Below is a small trained network, with its code and all its weights. Each question gives an input and a class and asks what happens when units are switched off, that is, made to give their printed mean instead of their output.

import numpy as np


def w(rows, s, z=0):
    codes = np.array(rows[::2]) - 128.0
    scale = np.full(codes.shape[1], s)
    scale[-1] = z or s
    return codes * scale


def norm(h):
    return h / np.sqrt((h * h).mean(-1, keepdims=True) + 1e-5)


def f(y):
    return np.maximum(y, 0)


def log_softmax(a):
    a = a - a.max(-1, keepdims=True)
    return a - np.log(np.exp(a).sum(-1, keepdims=True))


def net(x, mask):
    res = np.array(x, float).reshape(1, 4) / 4 @ E
    u = 0
    for l in range(3):
        y = f(norm(res) @ A[l][:, :-1].T + A[l][:, -1])
        res = res + np.where(mask[u : u + 4], y, B[l][:, -1]) @ B[l][:, :-1]
        u += 4
    return log_softmax(norm(res)[-1] @ U[:, :-1].T + U[:, -1])


A, B = {}, {}
E = w([
[134,186,72,117,147,169,189,128],'x0',
[185,107,107,111,29,124,139,142],'x1',
[111,132,128,139,121,83,158,132],'x2',
[151,141,148,246,99,163,121,150],'x3',
],0.014)
A[0] = w([
[240,147,98,100,18,143,184,145,214],'0.n1',
[134,165,123,247,73,173,146,117,174],'0.n2',
[235,105,133,101,57,99,136,161,122],'0.n3',
[160,81,135,207,111,123,112,110,2],'0.n4',
],0.014,0.0028)
B[0] = w([
[62,57,60,65,126,138,139,148,251],'0.n1',
[166,180,111,97,172,141,92,222,233],'0.n2',
[189,254,128,138,94,83,32,74,213],'0.n3',
[100,75,67,235,86,39,143,135,178],'0.n4',
],0.014,0.013)
A[1] = w([
[162,154,182,111,48,144,141,43,2],'1.n1',
[160,121,158,122,96,148,176,147,56],'1.n2',
[113,69,165,97,125,128,89,134,37],'1.n3',
[133,91,157,249,145,164,168,153,101],'1.n4',
],0.018,0.0021)
B[1] = w([
[234,159,189,87,145,132,94,99,185],'1.n1',
[82,155,145,116,83,145,153,160,128],'1.n2',
[88,123,108,113,135,94,131,145,211],'1.n3',
[88,144,190,169,98,252,105,115,254],'1.n4',
],0.019,0.0045)
A[2] = w([
[151,127,188,86,74,130,110,69,51],'2.n1',
[86,84,200,132,133,65,7,155,156],'2.n2',
[86,107,110,131,150,152,109,89,110],'2.n3',
[136,153,81,107,161,129,118,139,254],'2.n4',
],0.018,0.0017)
B[2] = w([
[170,163,175,129,111,157,169,52,170],'2.n1',
[111,3,189,130,91,90,138,157,249],'2.n2',
[141,128,105,115,135,77,205,113,173],'2.n3',
[156,140,189,181,138,152,152,75,241],'2.n4',
],0.016,0.012)
U = w([
[76,19,193,122,137,59,167,137,55],'0',
[134,183,161,132,228,128,215,67,162],'1',
[79,84,196,216,100,204,110,182,190],'2',
[133,253,153,192,233,196,101,184,107],'3',
[197,128,180,84,62,79,75,46,54],'4',
[71,132,28,49,106,125,134,47,123],'5',
[135,101,106,178,76,51,35,183,251],'6',
[156,199,15,122,126,170,78,227,84],'7',
],0.014,0.0026)

Each question gives the input, the list of numbers given to net, and the class t.
The units are the neurons (one row each of A and B). Each row of codes is followed by its name. A weight is (code - 128) times the scale printed after its matrix; where a second scale follows, it is the last column's (A, B and U).
mask holds one flag per neuron, layer by layer. A switched-off neuron (its flag False) gives its mean, the last column of its row in B, instead of its output. The means were averaged over made-up inputs and are rounded, as every weight is.
A unit's drop is (log p(t) with every unit on - log p(t) with that unit switched off) / (log p(t) with every unit on - log p(t) with every unit switched off).
The circuit of an input: a set's keep is (log p(t) with only the set's units on - log p(t) with every unit switched off) / (log p(t) with every unit on - log p(t) with every unit switched off). Starting from all 12 units, units are removed one at a time, each time the one whose removal leaves the highest keep (on an exact tie, the one counted first), for as long as the keep stays at least 0.8.
circuit, biggest first: the units of the circuit, biggest drop first
top k neurons: the k neurons with the biggest drops, biggest first
top k neurons in layer l: the k neurons of layer l with the biggest drops, biggest first
drop when u is switched off: that unit's drop, to one decimal
input [1,-6,-1,-4], class 1: top 3 neurons -> 0.n1, 0.n4, 2.n2
input [8,-1,0,-7], class 1: circuit, biggest first -> 2.n4
input [1,8,7,-4], class 5: top 2 neurons -> 0.n1, 2.n2
input [8,-5,-6,-1], class 1: top 2 neurons -> 0.n2, 0.n3
input [1,-6,2,-4], class 1: circuit, biggest first -> 0.n4, 2.n2, 0.n3
input [3,7,8,8], class 7: top 2 neurons -> 0.n2, 2.n2
input [2,-3,6,-6], class 1: circuit, biggest first -> 2.n2, 0.n1
input [-4,0,-7,-8], class 0: top 2 neurons -> 0.n3, 1.n3
input [4,0,-5,1], class 3: top 2 neurons -> 2.n2, 2.n4
input [6,-2,-8,-4], class 1: top 2 neurons -> 0.n2, 0.n3
input [2,4,1,-6], class 5: top 2 neurons -> 0.n1, 2.n2
input [7,8,-1,7], class 7: top 2 neurons in layer 0 -> 0.n1, 0.n2
input [-8,-4,4,3], class 2: top 2 neurons -> 1.n4, 0.n1
input [7,0,0,-8], class 1: circuit, biggest first -> 2.n4
input [1,-7,-7,-3], class 1: top 4 neurons -> 0.n4, 0.n1, 2.n2, 0.n2
input [1,-1,-3,7], class 3: top 2 neurons -> 0.n2, 2.n2
input [-3,-1,-7,0], class 0: top 4 neurons -> 0.n3, 1.n3, 2.n2, 2.n3
input [-1,-7,-8,-1], class 0: top 3 neurons -> 0.n2, 0.n3, 2.n2
input [7,1,-4,6], class 7: top 2 neurons in layer 0 -> 0.n1, 0.n3
input [8,6,0,4], class 7: circuit, biggest first -> 0.n2
input [-1,2,-3,4], class 6: top 2 neurons in layer 0 -> 0.n4, 0.n3
input [4,1,4,3], class 7: top 2 neurons in layer 0 -> 0.n1, 0.n2
input [3,-4,-3,3], class 3: drop when 2.n2 is switched off -> 0.1
input [-2,-4,-8,-2], class 0: drop when 1.n2 is switched off -> 0.0
input [1,4,4,-2], class 5: drop when 0.n1 is switched off -> 1.2
